Here is a tiny trained network, its code and every weight. The questions are about switching its units off for an input and a target symbol, where a switched-off unit gives its printed mean instead of its output.

import numpy as np


def w(rows, s, z=0):
    codes = np.array(rows[::2]) - 128.0
    scale = np.full(codes.shape[1], s)
    scale[-1] = z or s
    return codes * scale


def norm(h):
    return h / np.sqrt((h * h).mean(-1, keepdims=True) + 1e-5)


def softmax(a):
    e = np.exp(a - a.max(-1, keepdims=True))
    return e / e.sum(-1, keepdims=True)


def log_softmax(a):
    a = a - a.max(-1, keepdims=True)
    return a - np.log(np.exp(a).sum(-1, keepdims=True))


def net(x, mask):
    ids = ['αβγδεζθμπτφψ'.index(c) for c in x.split()]
    T = len(ids)
    res = E[ids] + P[:T]
    u = 0
    for l in range(2):
        r = norm(res)
        for j in range(3):
            rows = slice(3 * j, 3 * j + 3)
            q, k, v = (r @ M[l][rows].T for M in (Q, K, V))
            z = softmax(np.where(np.tri(T) > 0, q @ k.T / 3**0.5, -1e9)) @ v
            o = O[l][rows]
            res = res + np.where(mask[u + j], z, o[:, -1]) @ o[:, :-1]
        u += 3
    return log_softmax(norm(res)[-1] @ U[:, :-1].T + U[:, -1])


Q, K, V, O = {}, {}, {}, {}
E = w([
[73,124,156,63,158,109],'α',
[216,203,188,47,23,109],'β',
[170,53,190,125,161,137],'γ',
[138,99,206,176,61,86],'δ',
[156,93,99,47,126,126],'ε',
[203,126,163,116,143,64],'ζ',
[61,89,88,120,46,156],'θ',
[105,170,162,102,114,231],'μ',
[100,236,60,86,152,121],'π',
[134,154,113,124,252,177],'τ',
[93,42,99,130,100,117],'φ',
[29,76,84,226,174,33],'ψ',
],0.024)
P = w([
[128,176,221,136,60,48],'0',
[135,201,189,150,80,84],'1',
[144,213,159,178,122,90],'2',
[127,216,144,178,144,109],'3',
[98,196,118,185,142,123],'4',
[85,219,98,216,149,149],'5',
[66,217,63,214,173,176],'6',
[54,223,50,234,226,203],'7',
[42,223,43,237,211,215],'8',
[46,185,32,234,219,252],'9',
],0.0039)
Q[0] = w([
[166,252,212,133,71,62],'0.h1',
[149,91,206,47,99,183],'0.h1',
[151,87,93,206,111,66],'0.h1',
[211,148,110,87,62,60],'0.h2',
[169,177,100,134,161,104],'0.h2',
[38,125,209,218,103,138],'0.h2',
[123,12,118,155,214,111],'0.h3',
[143,172,119,93,168,185],'0.h3',
[212,68,199,226,136,90],'0.h3',
],0.014)
K[0] = w([
[115,194,215,95,133,25],'0.h1',
[125,83,168,67,117,178],'0.h1',
[177,107,127,208,69,77],'0.h1',
[108,150,209,62,109,70],'0.h2',
[132,204,131,104,175,66],'0.h2',
[159,119,116,197,93,165],'0.h2',
[68,76,141,83,186,149],'0.h3',
[216,163,109,161,172,224],'0.h3',
[90,142,255,75,158,42],'0.h3',
],0.016)
V[0] = w([
[59,51,185,51,199,192],'0.h1',
[112,91,124,95,103,104],'0.h1',
[106,157,189,168,114,27],'0.h1',
[182,111,190,79,61,143],'0.h2',
[44,109,254,150,133,164],'0.h2',
[213,191,52,46,143,67],'0.h2',
[160,106,101,30,170,151],'0.h3',
[167,88,196,214,164,144],'0.h3',
[202,85,136,140,132,63],'0.h3',
],0.01)
O[0] = w([
[137,63,222,128,158,1,237],'0.h1',
[119,126,95,134,93,75,137],'0.h1',
[192,139,2,87,189,128,67],'0.h1',
[135,145,180,81,103,73,157],'0.h2',
[219,247,154,105,193,102,179],'0.h2',
[67,5,144,72,118,154,91],'0.h2',
[145,87,242,67,141,39,167],'0.h3',
[192,104,68,217,164,148,82],'0.h3',
[145,26,33,135,117,121,2],'0.h3',
],0.0091,0.0055)
Q[1] = w([
[90,193,103,93,126,23],'1.h1',
[116,123,98,147,225,57],'1.h1',
[83,201,175,95,131,119],'1.h1',
[141,82,159,156,54,195],'1.h2',
[173,36,60,58,114,163],'1.h2',
[46,185,132,94,134,111],'1.h2',
[216,188,93,78,130,110],'1.h3',
[52,207,199,203,113,87],'1.h3',
[92,151,163,123,254,89],'1.h3',
],0.016)
K[1] = w([
[38,137,160,212,113,86],'1.h1',
[126,83,75,253,159,157],'1.h1',
[38,158,181,148,184,94],'1.h1',
[150,100,193,93,58,63],'1.h2',
[200,41,92,87,56,120],'1.h2',
[24,171,120,154,137,110],'1.h2',
[191,165,72,94,157,105],'1.h3',
[89,182,192,216,98,104],'1.h3',
[48,183,195,104,172,73],'1.h3',
],0.018)
V[1] = w([
[142,151,119,62,138,194],'1.h1',
[133,162,141,105,112,146],'1.h1',
[139,115,121,93,199,156],'1.h1',
[169,108,156,68,130,222],'1.h2',
[60,160,84,61,161,157],'1.h2',
[105,143,100,91,207,104],'1.h2',
[177,146,110,167,94,55],'1.h3',
[156,120,127,143,133,249],'1.h3',
[148,152,104,153,156,117],'1.h3',
],0.018)
O[1] = w([
[182,124,53,82,179,14,79],'1.h1',
[146,157,130,150,124,63,185],'1.h1',
[134,120,120,83,197,113,74],'1.h1',
[98,113,184,84,68,245,138],'1.h2',
[27,172,75,111,135,144,155],'1.h2',
[55,95,62,159,183,180,152],'1.h2',
[81,109,151,111,98,205,134],'1.h3',
[156,166,153,58,166,64,2],'1.h3',
[139,137,134,94,87,166,90],'1.h3',
],0.011,0.0058)
U = w([
[95,112,130,129,178,102,64],'α',
[144,138,97,29,52,128,90],'β',
[202,77,137,166,169,118,121],'γ',
[198,158,59,124,106,146,159],'δ',
[98,64,146,91,103,68,161],'ε',
[158,88,92,44,172,178,253],'ζ',
[111,161,84,150,56,36,47],'θ',
[143,189,178,91,159,113,148],'μ',
[39,161,87,52,152,131,109],'π',
[119,97,148,93,248,203,57],'τ',
[109,113,127,168,85,194,124],'φ',
[103,129,70,186,186,83,168],'ψ',
],0.016,0.0053)

Each question gives the input, a string of symbols that net reads in full, and the target symbol t.
The units are the heads (3 rows each of Q, K, V and O). Each row of codes is followed by its name. A weight is (code - 128) times the scale printed after its matrix; where a second scale follows, it is the last column's (O and U).
mask holds one flag per head, layer by layer. A switched-off head (its flag False) gives its mean, the last column of its rows in O, instead of its output. The means were averaged over made-up inputs and are rounded, as every weight is.
A unit's drop is (log p(t) with every unit on - log p(t) with that unit switched off) / (log p(t) with every unit on - log p(t) with every unit switched off).
The circuit of an input: a set's keep is (log p(t) with only the set's units on - log p(t) with every unit switched off) / (log p(t) with every unit on - log p(t) with every unit switched off). Starting from all 6 units, units are removed one at a time, each time the one whose removal leaves the highest keep (on an exact tie, the one counted first), for as long as the keep stays at least 0.8.
units of the circuit, in order: the units of the circuit, biggest drop first
unit that matters most: the unit with the biggest drop
heads that matter: for each layer, one digit per head in row order, 1 if its drop is at least 0.15 and else 0, layers parted by /
input α τ μ, target τ: unit that matters most : 0.h1
input μ τ π μ φ μ, target μ: heads that matter : 001 / 000
input π α μ π ε μ π π μ δ, target π: units of the circuit, in order : [1.h2 0.h1]
input μ α β φ δ ψ β, target ψ: heads that matter : 101 / 010
input τ γ ζ, target ζ: units of the circuit, in order : [0.h1 0.h2]
input α θ ε γ γ ψ ζ μ ψ δ, target ψ: units of the circuit, in order : [1.h2 0.h1 0.h3]
input μ γ μ δ ε γ, target γ: heads that matter : 001 / 000
input ε ε μ τ μ α, target τ: heads that matter : 010 / 110
input α μ φ ε γ, target φ: units of the circuit, in order : [0.h2 1.h3]
input α α φ ε μ ε φ δ ε, target φ: heads that matter : 010 / 101
input ε μ ψ β ψ μ φ, target φ: heads that matter : 000 / 000
input α μ γ μ ε, target μ: heads that matter : 011 / 000
input θ ζ μ ε, target ε: units of the circuit, in order : [0.h2 1.h3]
input μ μ π α φ μ ψ π π β, target π: units of the circuit, in order : [1.h2]
input φ ε μ ε μ β, target β: heads that matter : 111 / 000
input φ μ π α, target π: heads that matter : 101 / 010
input μ μ τ φ α μ μ μ φ β, target φ: units of the circuit, in order : [1.h1 1.h3 0.h1]
input δ φ δ, target δ: heads that matter : 101 / 000
input μ γ γ μ π ε α φ μ β, target φ: units of the circuit, in order : [1.h1 0.h2 0.h1]
input π μ ε δ π α θ μ, target μ: unit that matters most : 0.h2
